Each row is followed by its class number.
[-4,-43,5,-62,-45,-29,62,13,-36,-50,28,7,-24,-12,58,19,58,-10,-6,27,41,-18,3,-55,-9,67,-66,-51,10,-36,-30,-14,-55,10,-8,-9] : 3
[-9,-11,83,-8,-57,5,15,-29,-47,-3,-5,-44,52,-44,11,-20,-24,20,-4,48,-11,-20,19,19,-55,-27,5,-8,-6,-46,-11,9,-22,-2,-60,-55] : 4
[-27,-35,30,-65,-38,-23,48,17,-31,-51,36,-9,-20,-12,57,19,20,3,-7,32,17,11,9,-66,-16,75,-114,-34,6,-38,-12,-30,-52,26,4,-4] : 5
[-10,-2,-23,-28,-23,53,8,-23,-54,-67,37,-22,23,10,23,1,-33,32,-31,24,-13,6,3,-14,-57,2,-38,6,34,-26,-4,31,-69,9,-29,19] : 2
[4,-10,73,-37,-55,17,16,-42,-60,3,2,-30,66,-31,9,-18,-13,29,17,53,8,-45,13,19,-64,-27,10,-40,7,-53,-12,15,-14,-10,-44,-40] : 0
[-7,14,7,-20,-40,9,12,-1,-74,-20,40,27,7,4,42,37,49,22,-24,16,-4,41,-9,5,-1,-26,26,1,9,-5,24,-5,-21,-31,-3,-29] : 3
[-27,3,13,-11,-37,17,-6,-2,-78,-35,26,28,3,2,52,28,29,11,-42,13,3,64,1,-8,-28,-27,7,-16,3,-26,5,0,-13,-7,34,-53] : 8
[-32,-54,31,-37,-51,-17,45,11,-23,-35,8,-23,2,-5,59,-9,21,-6,-22,39,7,-5,18,-61,-13,40,-73,-34,-3,-38,-37,-15,-47,16,-2,-26] : 5
[-19,-42,22,-23,-35,-17,43,25,-22,-37,15,-11,-8,-6,56,-13,29,-11,-18,34,19,-12,16,-53,-29,47,-60,-41,7,-44,-46,-4,-41,26,-8,-2] : 6
[-23,1,87,-14,-57,8,14,-47,-42,-23,-7,-42,44,-33,7,-14,-34,28,-6,43,20,-9,23,18,-64,-14,-14,-18,-2,-63,-13,10,-27,-1,-36,-45] : 8
[-11,10,9,-22,-32,5,23,3,-72,-35,46,23,1,1,49,38,59,18,-17,17,3,39,-9,-7,-6,-18,11,0,12,-13,17,-3,-21,-28,0,-18] : 3
[-27,4,34,-19,-38,34,19,2,-84,-64,40,4,12,27,54,14,35,31,-22,20,-11,41,-7,0,-24,-26,8,-7,8,-38,10,-3,-14,-22,-9,-33] : 5
[-15,8,-9,-7,16,12,15,-57,-5,-16,46,-6,8,0,18,14,-40,39,-25,30,-27,9,4,-35,-23,5,-61,49,12,-22,-18,35,-66,28,-2,52] : 7
[-12,-8,-18,-23,-23,38,12,-30,-52,-63,48,-10,16,-10,33,-2,-24,30,-19,24,-27,-4,-6,-25,-47,-1,-55,8,28,-30,-7,30,-74,25,-30,33] : 4
[-33,-62,23,-44,-49,-21,43,4,-24,-54,8,-19,-10,-4,57,4,32,-20,-11,36,19,4,18,-58,-17,53,-69,-44,2,-37,-39,-28,-37,7,-7,-25] : 5
[-18,2,-5,-20,9,23,8,-45,-18,-22,41,-10,10,-9,12,1,-27,50,-19,17,-27,-3,-5,-40,-43,7,-59,25,8,-27,-11,48,-68,30,-14,32] : 1
[-32,-52,32,-41,-53,-19,40,18,-22,-39,8,-22,2,-9,60,-6,17,-7,-26,41,5,-5,19,-58,-16,35,-74,-32,-7,-42,-35,-21,-44,17,-3,-29] : 5
[12,-42,6,-73,-47,-29,59,-2,-37,-57,40,11,-20,-16,63,22,38,-3,4,29,44,-40,8,-64,-20,52,-90,-63,6,-44,-37,-6,-55,18,-11,6] : 0
[-10,20,13,-9,-35,16,24,-1,-63,-23,44,22,8,9,43,28,53,28,-19,15,1,33,-10,3,8,-26,16,5,7,-13,23,1,-28,-30,-7,-17] : 3
[-11,-8,-26,-36,3,65,-1,-36,-36,-43,49,-5,11,2,13,-4,-23,38,-6,29,-26,-21,-1,-35,-62,7,-47,2,29,-38,-18,44,-61,24,4,47] : 7
[-12,0,-22,-25,14,80,7,-20,-30,-50,50,-4,1,16,13,-27,-13,27,6,14,-28,-17,-4,-41,-63,15,-42,1,23,-45,-18,45,-59,36,-8,42] : 6
[-8,3,-25,-28,12,79,21,-27,-19,-55,43,-18,12,15,21,-23,-23,29,-7,19,-20,-15,2,-41,-39,1,-46,2,26,-32,-16,50,-66,23,-16,27] : 2
[6,-41,5,-53,-45,-37,58,9,-32,-68,35,12,-24,-24,69,23,47,-10,-9,31,33,-21,7,-59,-14,58,-82,-48,7,-35,-43,-15,-50,24,-10,-6] : 4
[-14,-47,10,-35,-46,-11,50,30,-20,-53,11,-13,4,-13,62,8,31,-14,-36,37,30,2,25,-51,-14,51,-75,-43,7,-35,-40,-8,-51,19,-2,-25] : 2
[-23,-4,7,-39,-23,64,13,-51,-39,-43,42,-21,30,6,6,-7,-38,42,-6,25,-44,-7,5,-26,-52,12,-58,25,6,-31,-10,30,-78,21,-21,22] : 5
[-5,-3,77,-15,-59,4,24,-44,-53,-4,3,-35,47,-30,23,-24,-29,20,-14,51,4,-28,14,29,-56,-30,16,-11,-1,-50,-21,12,-24,-2,-56,-55] : 4
[0,-42,-2,-64,-42,-30,57,11,-30,-56,29,9,-29,-18,59,22,64,-9,-1,30,39,-24,4,-67,-7,66,-71,-54,8,-34,-29,-11,-62,7,-7,-10] : 3
[-15,-2,13,-5,-20,20,20,9,-76,-44,46,20,5,18,58,32,51,29,-30,29,-2,40,-6,-12,-20,-18,4,-7,15,-33,-7,6,-15,-14,9,-11] : 7
[-18,-7,-4,-24,-15,61,2,-34,-32,-28,35,-13,30,-12,7,-13,-14,49,-17,21,-36,-23,0,-33,-56,-3,-45,7,4,-32,-23,62,-78,25,-20,19] : 1
[6,-5,78,-28,-70,2,17,-52,-48,-19,0,-44,49,-35,10,-18,-39,23,6,40,14,-54,22,24,-68,-42,-4,-19,-6,-63,-26,30,-21,-8,-65,-25] : 0
[3,-25,22,-34,-41,-27,54,9,-24,-58,28,-3,-31,-4,58,7,40,-4,1,30,35,-23,10,-64,-24,48,-66,-40,6,-42,-42,-4,-46,17,-18,1] : 6
[-9,-31,20,-39,-25,-25,52,24,-27,-49,35,-2,-26,-6,53,13,37,-3,1,28,32,-1,7,-64,-29,77,-90,-38,12,-40,-31,-19,-46,30,-8,12] : 6
[-5,7,-11,-15,8,17,21,-51,-12,-32,51,6,17,-15,31,4,-32,41,-22,22,-31,8,-1,-32,-23,8,-64,42,11,-26,-21,40,-75,41,-17,39] : 4
[-22,1,97,-34,-64,9,23,-56,-48,-8,1,-50,38,-16,5,-18,-40,27,1,52,1,-20,21,18,-53,-16,0,-10,-12,-51,5,-3,-22,-16,-53,-64] : 5
[-17,-50,12,-45,-40,-31,56,2,-36,-65,20,8,-28,-10,64,21,50,-9,-10,29,52,-4,10,-69,-22,75,-85,-62,7,-44,-39,-24,-47,21,16,-25] : 8
[-31,-48,38,-38,-48,-19,48,12,-13,-30,11,-25,5,-10,53,-13,15,0,-21,42,9,-14,19,-61,-9,41,-80,-34,-7,-42,-31,-14,-48,22,-2,-22] : 5
[-13,-54,19,-22,-54,-26,50,25,-22,-30,16,-9,5,-26,65,-7,32,-5,-34,35,13,-19,15,-52,-12,31,-70,-35,-6,-37,-45,-7,-57,27,-13,-17] : 4
[-37,-22,-10,-12,-10,46,10,-29,-42,-47,30,-20,24,3,24,-10,-26,37,-24,20,-6,12,-5,-32,-54,13,-58,0,20,-39,-11,23,-81,25,-11,24] : 8
[-19,-2,17,5,-18,27,27,3,-74,-48,44,13,6,24,56,26,53,29,-27,25,1,38,-10,-7,-17,-24,12,-3,16,-29,-4,11,-24,-24,-3,-11] : 7
[-7,16,3,-12,-35,16,-7,10,-66,-39,29,23,-6,4,58,30,24,3,-50,10,-2,68,9,-3,-14,-38,9,-1,7,-19,5,3,1,-20,23,-52] : 2
[2,-17,-29,-57,-1,72,7,-30,-45,-39,54,0,23,0,14,-16,-20,36,6,14,-19,-41,-7,-34,-64,-2,-49,-17,16,-44,-14,49,-67,28,-13,42] : 0
[-22,11,1,-26,8,15,10,-58,-6,-32,44,-13,4,1,15,5,-49,37,-11,20,-33,15,3,-40,-25,14,-75,47,3,-30,-7,22,-57,29,-1,36] : 5
[-29,5,34,-5,-33,28,20,3,-76,-56,34,-3,5,30,56,7,36,27,-22,20,-11,46,-7,-13,-14,-36,7,-3,4,-38,9,1,-13,-23,-9,-37] : 5
[-10,-35,6,-60,-32,-31,61,23,-31,-45,37,2,-20,-15,52,23,46,1,-10,32,39,-9,1,-60,-9,77,-95,-40,6,-39,-14,-18,-73,23,-9,2] : 3
[-10,-1,77,-33,-59,5,32,-44,-54,13,2,-36,45,-23,5,-17,-8,25,1,56,16,-28,13,25,-46,-6,20,-23,1,-47,5,3,-32,-15,-54,-57] : 3
[-28,-9,-5,-33,-27,54,6,-33,-51,-63,39,-27,20,11,15,-7,-37,36,-10,19,-31,-3,-5,-21,-55,6,-61,11,23,-31,8,17,-68,12,-18,32] : 5
[-10,-2,-20,-25,7,70,1,-21,-38,-52,46,-7,9,11,10,-21,-20,28,4,18,-30,-17,-1,-33,-71,14,-32,3,24,-43,-20,44,-51,33,-15,41] : 6
[-6,-2,-5,-19,-18,59,21,-40,-32,-33,50,-6,34,-8,20,-14,-22,42,-20,25,-40,-15,6,-28,-41,-9,-51,24,6,-32,-28,50,-87,34,-28,30] : 4
[-7,5,-20,-32,-14,53,11,-14,-43,-64,41,-19,21,6,32,-2,-30,38,-26,21,-12,5,-3,-23,-47,-3,-52,5,33,-26,-7,33,-74,10,-24,30] : 2
[-15,-44,5,-41,-31,-26,52,10,-37,-44,37,0,-15,-9,56,34,34,1,-19,42,30,0,6,-59,-21,74,-93,-31,17,-30,-33,-15,-59,22,9,14] : 7
[-6,2,81,-9,-62,2,18,-42,-40,-6,0,-44,36,-27,10,-14,-36,29,-18,54,4,-40,26,19,-60,-31,3,2,-4,-57,-21,25,-22,-6,-43,-35] : 7
[-18,-13,84,-5,-58,8,12,-41,-44,15,-7,-50,48,-29,5,-12,-26,28,-15,63,-11,-21,29,15,-59,-30,16,-1,-5,-47,-15,8,-21,-19,-47,-52] : 7
[-18,4,-8,-12,12,22,13,-52,-21,-27,37,-6,9,-2,10,4,-24,42,-20,19,-24,-3,-7,-34,-36,13,-57,26,6,-27,-12,49,-70,31,-12,27] : 1
[-12,2,2,-16,-8,66,8,-30,-36,-29,43,-13,28,6,4,-20,-25,44,-6,20,-38,-9,5,-24,-62,10,-36,19,12,-37,-23,50,-73,31,-27,39] : 6
[-35,-13,-5,-15,-15,40,15,-44,-47,-55,34,-17,24,2,24,-4,-27,38,-21,21,-2,14,-4,-25,-50,20,-57,1,28,-35,-11,27,-81,20,-14,29] : 8
[-14,-44,10,-47,-43,-32,51,3,-30,-70,19,5,-26,-11,67,22,40,-9,-12,31,50,-3,9,-70,-21,65,-87,-59,10,-45,-45,-21,-51,24,9,-16] : 8
[-11,-18,14,-13,-45,23,18,19,-92,-59,52,22,16,-11,79,26,64,32,-32,29,-26,37,-1,-26,-33,-39,20,-1,9,-35,-14,5,-11,-14,-16,-46] : 4
[-11,-14,17,-13,-45,27,15,17,-96,-61,51,17,21,-14,74,24,58,32,-27,30,-22,36,-4,-21,-38,-38,12,-6,15,-35,-9,6,-13,-13,-14,-38] : 4
[-34,-14,16,-15,-31,29,11,5,-88,-59,42,21,2,-2,68,26,60,30,-28,20,3,57,0,-30,-37,-10,4,-18,14,-40,-5,0,-17,-18,17,-48] : 8
[-14,6,-7,-10,20,15,24,-51,-6,-22,52,-7,7,5,22,9,-31,48,-24,29,-22,1,2,-40,-26,8,-63,45,12,-29,-21,39,-73,28,-6,57] : 7
[-9,18,22,2,-32,17,13,3,-68,-44,45,19,-5,12,48,24,47,23,-12,9,-2,39,-4,-5,-23,-26,23,2,12,-17,3,5,-8,-28,-9,-10] : 6
[-6,-43,6,-45,-29,-32,59,20,-32,-55,41,6,-17,-20,65,20,29,-1,-18,29,25,-5,1,-58,-17,68,-105,-34,9,-38,-28,-19,-62,42,-7,6] : 4
[-37,-60,29,-36,-51,-19,41,17,-23,-40,7,-23,-2,-10,60,-8,24,-12,-23,40,4,-6,21,-62,-14,43,-78,-39,-4,-43,-36,-23,-38,16,3,-25] : 5
[-20,-9,85,-22,-56,14,18,-50,-55,7,-5,-46,40,-23,-3,-18,-17,28,-4,51,5,-35,15,20,-63,-20,22,-30,-10,-45,-5,17,-22,-15,-59,-68] : 1
[-6,-26,9,-49,-42,-20,60,23,-30,-67,30,-10,-15,-6,65,26,20,-6,-27,30,44,14,12,-52,-16,64,-99,-33,20,-30,-21,-17,-64,19,-8,-7] : 2
[-37,-58,22,-18,-42,-16,50,15,-19,-36,8,-14,-4,-9,57,-6,31,-6,-30,31,35,-4,17,-62,-13,53,-81,-50,-3,-45,-43,-16,-55,26,7,-19] : 8
[-12,-56,-1,-37,-43,-14,52,19,-25,-73,13,-11,-20,-1,65,15,39,-30,-23,23,42,8,21,-53,-17,58,-68,-48,13,-31,-54,-15,-41,7,-8,-16] : 2
[-9,8,-15,-34,8,18,19,-49,-13,-24,50,3,12,-14,13,9,-26,39,-11,20,-23,1,0,-31,-24,19,-59,35,12,-29,-6,37,-70,32,-11,45] : 3
[-12,2,83,-15,-50,8,27,-57,-44,12,6,-41,47,-17,4,-9,-25,31,-7,66,7,-30,22,21,-50,-18,13,-10,1,-44,-10,12,-27,-13,-44,-39] : 7
